[[-17  24 -25 -18 -13 -10]
 [-31  -2 -31  -3 -18 -19]
 [ 23  30  22 -54  36  27]
 [  7   3  10 -35  18  12]
 [-26  -2 -32  22 -59 -49]
 [ -1   0  -2 -52  32  29]
 [  6 -15  14 -47  39  27]]
|
[[  6  -1 -26   7  23 -31 -17]
 [-15   0  -2   3  30  -2  24]
 [ 14  -2 -32  10  22 -31 -25]
 [-47 -52  22 -35 -54  -3 -18]
 [ 39  32 -59  18  36 -18 -13]
 [ 27  29 -49  12  27 -19 -10]]

[[  5  33 -13  39 -29  39 -48  21  32 -11  38 -38  47 -11   5   8]
 [ 40 -14  -1 -11  31 -59   9  -8 -15  49  -6  18 -15  47  40  38]
 [  8   3  18  -3   1  46  39   1   0  10   9   6   9   1  12  13]
 [-29  18 -21  24 -14 -30  56  25  31 -49  12  16  10 -39 -39 -34]
 [ 37 -31   1 -34  32 -50  25 -26 -37  43 -19  35 -28  36  23  26]
 [-32   1  -1   0 -14  14  47  -1   3 -53 -14  10 -19 -51 -49 -42]]
|
[[-32  37 -29   8  40   5]
 [  1 -31  18   3 -14  33]
 [ -1   1 -21  18  -1 -13]
 [  0 -34  24  -3 -11  39]
 [-14  32 -14   1  31 -29]
 [ 14 -50 -30  46 -59  39]
 [ 47  25  56  39   9 -48]
 [ -1 -26  25   1  -8  21]
 [  3 -37  31   0 -15  32]
 [-53  43 -49  10  49 -11]
 [-14 -19  12   9  -6  38]
 [ 10  35  16   6  18 -38]
 [-19 -28  10   9 -15  47]
 [-51  36 -39   1  47 -11]
 [-49  23 -39  12  40   5]
 [-42  26 -34  13  38   8]]

[[  5 -22  -4   5  14 -29 -24  68   3  21]
 [ 10  -7   5   3 -43  21  21 -41   4   5]
 [  3  30   0   1 -11  31   8  44   8   1]
 [  2  11   1  18  21  22 -24 -42  17  -7]
 [ 15  -4  -3 -13  32 -31   2   9   1   7]
 [ 10 -25 -21  25 -16  -2 -23   1  -4  -9]
 [ -6   1  10  12  52  20  -3 -64  18   7]
 [-12  34   1  53   0 -67  -6 -64   0 -11]
 [ -1  29  -5  19 -29  27   8 -10 -10  -1]]
|
[[ -1 -12  -6  10  15   2   3  10   5]
 [ 29  34   1 -25  -4  11  30  -7 -22]
 [ -5   1  10 -21  -3   1   0   5  -4]
 [ 19  53  12  25 -13  18   1   3   5]
 [-29   0  52 -16  32  21 -11 -43  14]
 [ 27 -67  20  -2 -31  22  31  21 -29]
 [  8  -6  -3 -23   2 -24   8  21 -24]
 [-10 -64 -64   1   9 -42  44 -41  68]
 [-10   0  18  -4   1  17   8   4   3]
 [ -1 -11   7  -9   7  -7   1   5  21]]

[[  1   0   8   2   9]
 [  0   3 -47  -6 -47]
 [  1   0   7   1   6]
 [  1   0 -12  -2 -14]
 [  1  -3  35   5  34]
 [ -1   2 -28  -4 -27]
 [ -1   4 -52  -8 -52]
 [  1  -2  17   3  16]]
|
[[  1  -1  -1   1   1   1   0   1]
 [ -2   4   2  -3   0   0   3   0]
 [ 17 -52 -28  35 -12   7 -47   8]
 [  3  -8  -4   5  -2   1  -6   2]
 [ 16 -52 -27  34 -14   6 -47   9]]

[[-68   6  35 -14]
 [-60  31  14  17]
 [-21 -22  13 -49]
 [-54  -6  -2 -61]
 [  4 -61 -20 -16]
 [-64  71  -7  41]
 [ 22  18 -13  17]
 [ 31  11  14  30]
 [ 37 -35  10 -64]
 [ 46  11 -20  -4]]
|
[[ 46  37  31  22 -64   4 -54 -21 -60 -68]
 [ 11 -35  11  18  71 -61  -6 -22  31   6]
 [-20  10  14 -13  -7 -20  -2  13  14  35]
 [ -4 -64  30  17  41 -16 -61 -49  17 -14]]

[[ 28 -12]
 [  9  -4]
 [  3   9]
 [-14  -3]
 [-57   3]
 [  6 -13]
 [  9  -8]
 [ 16  22]
 [ 13  23]
 [ -8  10]
 [-13   6]]
|
[[-13  -8  13  16   9   6 -57 -14   3   9  28]
 [  6  10  23  22  -8 -13   3  -3   9  -4 -12]]

[[-21  -7   5  12  26 -21   0 -20]
 [-30   0   9  15  37 -25   1 -64]]
|
[[-30 -21]
 [  0  -7]
 [  9   5]
 [ 15  12]
 [ 37  26]
 [-25 -21]
 [  1   0]
 [-64 -20]]

[[ 27  18  -7 -17 -47   0  16  26 -34   7]
 [-46  12  -3   0 -22 -28   3 -29  33  14]
 [-32   3 -14   5  50  -9   6 -19  34  -7]
 [ -7 -14 -15   8  62  13   8   0  -5 -26]]
|
[[ -7 -32 -46  27]
 [-14   3  12  18]
 [-15 -14  -3  -7]
 [  8   5   0 -17]
 [ 62  50 -22 -47]
 [ 13  -9 -28   0]
 [  8   6   3  16]
 [  0 -19 -29  26]
 [ -5  34  33 -34]
 [-26  -7  14   7]]

[[ 32 -26   1  25   7 -17  54  -1 -17]
 [ 16   9  18  26  -5  27 -34  -8 -70]
 [  3  42  16  52  41  -9 -34   4  16]
 [ 32 -32  29 -32  -7  21  10  30 -43]
 [ -9  -5 -22  48  25 -16  18 -32  -8]
 [ 32  15 -25  -3  36 -12 -46  52  17]
 [-33 -26  16 -44 -30  11  23  -4  26]
 [  4  -7  28  -2  10  -5  30   2  25]
 [ 38 -16   3 -63 -22  11 -15  56 -20]
 [-24  -6  -9  26   8   7 -13 -31 -31]]
|
[[-24  38   4 -33  32  -9  32   3  16  32]
 [ -6 -16  -7 -26  15  -5 -32  42   9 -26]
 [ -9   3  28  16 -25 -22  29  16  18   1]
 [ 26 -63  -2 -44  -3  48 -32  52  26  25]
 [  8 -22  10 -30  36  25  -7  41  -5   7]
 [  7  11  -5  11 -12 -16  21  -9  27 -17]
 [-13 -15  30  23 -46  18  10 -34 -34  54]
 [-31  56   2  -4  52 -32  30   4  -8  -1]
 [-31 -20  25  26  17  -8 -43  16 -70 -17]]
